Here is a tiny trained network, its code and every weight. The questions are about switching its units off for an input and a class, where a switched-off unit gives its printed mean instead of its output.

import numpy as np


def w(rows, s, z=0):
    codes = np.array(rows[::2]) - 128.0
    scale = np.full(codes.shape[1], s)
    scale[-1] = z or s
    return codes * scale


def norm(h):
    return h / np.sqrt((h * h).mean(-1, keepdims=True) + 1e-5)


def f(y):
    return y / 2 * (1 + np.tanh(0.7978845608 * (y + 0.044715 * y**3)))


def log_softmax(a):
    a = a - a.max(-1, keepdims=True)
    return a - np.log(np.exp(a).sum(-1, keepdims=True))


def net(x, mask):
    res = np.array(x, float).reshape(1, 6) / 4 @ E
    u = 0
    for l in range(3):
        y = f(norm(res) @ A[l][:, :-1].T + A[l][:, -1])
        res = res + np.where(mask[u : u + 6], y, B[l][:, -1]) @ B[l][:, :-1]
        u += 6
    return log_softmax(norm(res)[-1] @ U[:, :-1].T + U[:, -1])


A, B = {}, {}
E = w([
[130,132,124,126,137,119,131,123,136,122,131,125],'x0',
[72,124,81,117,12,138,25,84,132,69,246,69],'x1',
[117,127,134,130,122,130,132,128,125,130,123,127],'x2',
[167,147,34,196,91,120,185,61,64,179,110,88],'x3',
[130,130,125,129,129,131,123,125,131,124,122,131],'x4',
[78,83,128,136,162,51,58,66,97,170,124,197],'x5',
],0.011)
A[0] = w([
[156,143,173,161,195,83,158,177,74,173,57,186,81],'L0N0',
[170,151,16,213,102,100,214,23,80,255,124,92,12],'L0N1',
[138,121,125,92,99,139,119,137,95,128,103,149,116],'L0N2',
[159,143,122,104,119,195,179,167,124,95,140,40,71],'L0N3',
[80,106,251,53,159,109,99,184,212,123,163,200,55],'L0N4',
[87,14,131,109,176,34,73,13,76,204,126,192,2],'L0N5',
],0.0058,0.007)
B[0] = w([
[115,88,113,78,117,153,119,42,160,172,209,118,240],'L0N0',
[164,98,112,92,160,148,89,176,31,20,50,96,254],'L0N1',
[126,133,139,155,155,152,131,128,113,122,162,122,121],'L0N2',
[72,193,117,188,100,1,97,153,132,146,130,234,188],'L0N3',
[144,98,72,162,157,144,102,152,12,68,59,59,235],'L0N4',
[89,214,114,200,99,83,106,182,129,156,136,200,222],'L0N5',
],0.0097,0.0053)
A[1] = w([
[181,101,168,105,226,139,238,124,122,240,57,200,62],'L1N0',
[146,86,77,253,111,166,153,85,76,142,110,80,39],'L1N1',
[92,87,204,95,183,129,75,205,136,51,104,105,22],'L1N2',
[191,229,137,151,66,193,251,233,202,90,138,72,3],'L1N3',
[113,106,224,88,161,154,82,189,151,88,139,174,21],'L1N4',
[84,97,72,106,29,134,49,27,107,124,254,99,126],'L1N5',
],0.0069,0.0042)
B[1] = w([
[114,126,176,95,14,179,140,71,227,124,238,29,214],'L1N0',
[165,98,139,57,221,102,98,233,125,66,116,167,154],'L1N1',
[214,152,41,151,135,134,160,112,82,113,59,127,176],'L1N2',
[54,209,148,203,163,28,22,89,104,199,145,254,182],'L1N3',
[167,101,57,111,114,80,180,172,2,105,147,113,148],'L1N4',
[161,109,200,103,181,178,246,94,203,194,113,113,254],'L1N5',
],0.0081,0.0097)
A[2] = w([
[122,78,140,67,171,153,81,253,138,63,100,146,27],'L2N0',
[142,120,51,143,118,136,181,138,49,76,53,83,13],'L2N1',
[101,85,180,109,93,110,123,162,173,107,124,164,35],'L2N2',
[82,168,115,209,123,44,80,132,125,190,132,254,18],'L2N3',
[101,116,161,124,129,198,230,131,197,184,118,131,1],'L2N4',
[152,148,122,122,92,143,145,194,128,106,110,107,25],'L2N5',
],0.0076,0.004)
B[2] = w([
[225,123,64,114,117,94,141,113,67,100,58,156,181],'L2N0',
[163,77,127,130,160,90,81,158,80,69,87,83,248],'L2N1',
[154,155,144,126,167,100,148,100,108,118,97,107,120],'L2N2',
[21,200,187,184,87,151,139,254,147,197,118,195,253],'L2N3',
[130,106,181,97,126,166,208,71,122,135,98,75,226],'L2N4',
[88,134,119,162,148,80,97,73,75,120,124,127,133],'L2N5',
],0.0077,0.0064)
U = w([
[183,104,70,120,165,126,122,160,26,40,64,86,253],'0',
[134,86,184,69,131,186,184,81,252,156,181,68,69],'1',
[70,211,146,217,126,60,95,173,143,172,137,248,58],'2',
],0.012,0.0017)

Each question gives the input, the list of numbers given to net, and the class t.
The units are the neurons (one row each of A and B). Each row of codes is followed by its name. A weight is (code - 128) times the scale printed after its matrix; where a second scale follows, it is the last column's (A, B and U).
mask holds one flag per neuron, layer by layer. A switched-off neuron (its flag False) gives its mean, the last column of its row in B, instead of its output. The means were averaged over made-up inputs and are rounded, as every weight is.
A unit's drop is (log p(t) with every unit on - log p(t) with that unit switched off) / (log p(t) with every unit on - log p(t) with every unit switched off).
The circuit of an input: a set's keep is (log p(t) with only the set's units on - log p(t) with every unit switched off) / (log p(t) with every unit on - log p(t) with every unit switched off). Starting from the 12 units with the biggest drops (on a tie, the unit counted first), units are removed one at a time, each time the one whose removal leaves the highest keep (on an exact tie, the one counted first), for as long as the keep stays at least 0.8.
circuit, biggest first: the units of the circuit, biggest drop first
k most important neurons: the k neurons with the biggest drops, biggest first
k most important neurons of layer l: the k neurons of layer l with the biggest drops, biggest first
drop of u: that unit's drop, to one decimal
input [7,3,-4,-5,-4,5], class 0: circuit, biggest first : (L0N4)
input [3,4,4,-5,-7,4], class 0: 2 most important neurons : (L0N4; L0N0)
input [8,5,0,5,3,-6], class 2: circuit, biggest first : (L0N4; L1N3)
input [-6,-7,5,6,-5,3], class 1: 2 most important neurons : (L1N0; L0N0)
input [-8,8,-1,-8,5,5], class 0: 2 most important neurons : (L0N0; L0N4)
input [-3,3,6,-3,5,-4], class 2: 2 most important neurons : (L0N0; L0N1)
input [2,8,-1,7,-8,-4], class 1: 2 most important neurons : (L1N5; L0N4)
input [6,8,-3,7,8,-8], class 1: 4 most important neurons : (L0N4; L1N5; L0N5; L2N3)
input [1,4,-7,2,-1,-6], class 2: 2 most important neurons : (L1N3; L0N0)
input [-8,-5,1,-8,8,8], class 0: 4 most important neurons : (L0N4; L1N3; L0N3; L1N4)
input [2,8,5,-8,4,0], class 0: 2 most important neurons : (L0N0; L0N4)
input [-2,7,0,7,1,-8], class 2: 2 most important neurons of layer 0 : (L0N4; L0N0)
input [5,7,6,5,8,-6], class 1: 2 most important neurons : (L1N5; L0N4)
input [-2,-2,-1,5,-2,-7], class 2: circuit, biggest first : (L1N3)
input [8,-7,6,5,-2,0], class 1: 2 most important neurons : (L1N0; L0N4)
input [0,-2,3,-8,3,-6], class 0: drop of L0N4 : 0.3
input [0,-3,-3,-7,-2,-5], class 0: drop of L0N4 : 0.1
input [4,-8,-5,-5,-4,-1], class 1: drop of L1N0 : 1.7
input [-5,-4,4,1,8,-7], class 2: drop of L1N3 : 1.6
input [-1,6,5,-1,-7,4], class 1: circuit, biggest first : (L1N5)
